Here is a tiny trained network, its code and every weight. The questions are about switching its units off for an input and a class, where a switched-off unit gives its printed mean instead of its output.

import numpy as np


def w(rows, s, z=0):
    codes = np.array(rows[::2]) - 128.0
    scale = np.full(codes.shape[1], s)
    scale[-1] = z or s
    return codes * scale


def f(y):
    return np.maximum(y, 0)


def log_softmax(a):
    a = a - a.max(-1, keepdims=True)
    return a - np.log(np.exp(a).sum(-1, keepdims=True))


def net(x, mask):
    res = np.array(x, float).reshape(1, 4) / 4 @ E
    y = f(res @ A[0][:, :-1].T + A[0][:, -1])
    res = res + np.where(mask, y, B[0][:, -1]) @ B[0][:, :-1]
    return log_softmax(res[-1] @ U[:, :-1].T + U[:, -1])


A, B = {}, {}
E = w([
[112,175,120,174,154,228],'x0',
[224,188,202,172,84,129],'x1',
[118,110,154,125,116,132],'x2',
[82,159,74,131,6,134],'x3',
],0.015)
A[0] = w([
[173,121,158,130,129,164,160],'n1',
[88,89,146,120,209,96,255],'n2',
[127,167,100,135,47,188,158],'n3',
[167,129,191,92,125,36,203],'n4',
[87,80,107,56,215,207,248],'n5',
[80,107,69,64,150,100,240],'n6',
[169,125,136,127,75,70,216],'n7',
[132,137,121,142,110,66,198],'n8',
[152,154,153,184,49,127,76],'n9',
[148,220,135,175,59,153,128],'n10',
[173,167,108,151,84,20,180],'n11',
[137,133,71,102,84,71,158],'n12',
[101,152,137,108,53,57,132],'n13',
[149,128,143,149,210,204,226],'n14',
[131,32,102,81,144,10,236],'n15',
[208,150,206,203,98,145,247],'n16',
[155,106,143,102,159,89,201],'n17',
[171,98,154,98,175,67,223],'n18',
[30,102,84,95,88,178,151],'n19',
],0.013,0.0032)
B[0] = w([
[186,173,57,166,98,115,172],'n1',
[95,216,157,65,127,88,217],'n2',
[29,73,121,140,161,113,218],'n3',
[168,134,88,66,202,128,208],'n4',
[87,209,205,139,117,167,250],'n5',
[109,176,128,147,66,150,209],'n6',
[104,79,138,17,165,111,197],'n7',
[156,93,161,50,104,102,168],'n8',
[68,96,177,137,182,67,206],'n9',
[85,141,132,182,174,93,229],'n10',
[126,71,175,71,158,127,209],'n11',
[134,38,176,96,70,142,190],'n12',
[118,79,172,88,113,129,204],'n13',
[165,253,192,162,42,144,231],'n14',
[63,154,52,123,94,30,230],'n15',
[197,122,92,145,175,2,245],'n16',
[91,205,51,134,182,139,177],'n17',
[125,222,22,158,178,105,200],'n18',
[121,62,96,129,81,200,219],'n19',
],0.0079,0.018)
U = w([
[28,131,95,156,163,66,207],'0',
[104,163,211,102,122,168,186],'1',
[179,118,77,79,197,111,5],'2',
[202,136,157,183,114,90,118],'3',
[127,81,115,74,8,110,126],'4',
[60,84,103,194,118,214,189],'5',
[120,81,229,43,182,116,51],'6',
],0.012,0.0029)

Each question gives the input, the list of numbers given to net, and the class t.
The units are the neurons (one row each of A and B). Each row of codes is followed by its name. A weight is (code - 128) times the scale printed after its matrix; where a second scale follows, it is the last column's (A, B and U).
mask holds one flag per neuron, in row order. A switched-off neuron (its flag False) gives its mean, the last column of its row in B, instead of its output. The means were averaged over made-up inputs and are rounded, as every weight is.
A unit's drop is (log p(t) with every unit on - log p(t) with that unit switched off) / (log p(t) with every unit on - log p(t) with every unit switched off).
The circuit of an input: a set's keep is (log p(t) with only the set's units on - log p(t) with every unit switched off) / (log p(t) with every unit on - log p(t) with every unit switched off). Starting from the 12 units with the biggest drops (on a tie, the unit counted first), units are removed one at a time, each time the one whose removal leaves the highest keep (on an exact tie, the one counted first), for as long as the keep stays at least 0.8.
circuit, biggest first: the units of the circuit, biggest drop first
unit that matters most: the unit with the biggest drop
top k neurons: the k neurons with the biggest drops, biggest first
drop when u is switched off: that unit's drop, to one decimal
input [0,6,-4,0], class 2: top 2 neurons : [n16, n5]
input [8,-7,6,-1], class 1: unit that matters most : n5
input [1,-6,2,-1], class 1: circuit, biggest first : [n5, n16, n3]
input [0,0,-2,2], class 4: circuit, biggest first : [n5, n18, n16]
input [0,7,-1,6], class 6: top 2 neurons : [n11, n15]
input [1,5,8,-4], class 3: drop when n14 is switched off : 0.2
input [6,0,4,2], class 5: top 2 neurons : [n15, n2]
input [3,7,2,8], class 0: drop when n10 is switched off : 0.3
input [-8,4,-8,-1], class 2: drop when n18 is switched off : 0.3
input [1,4,5,-8], class 3: top 2 neurons : [n14, n7]
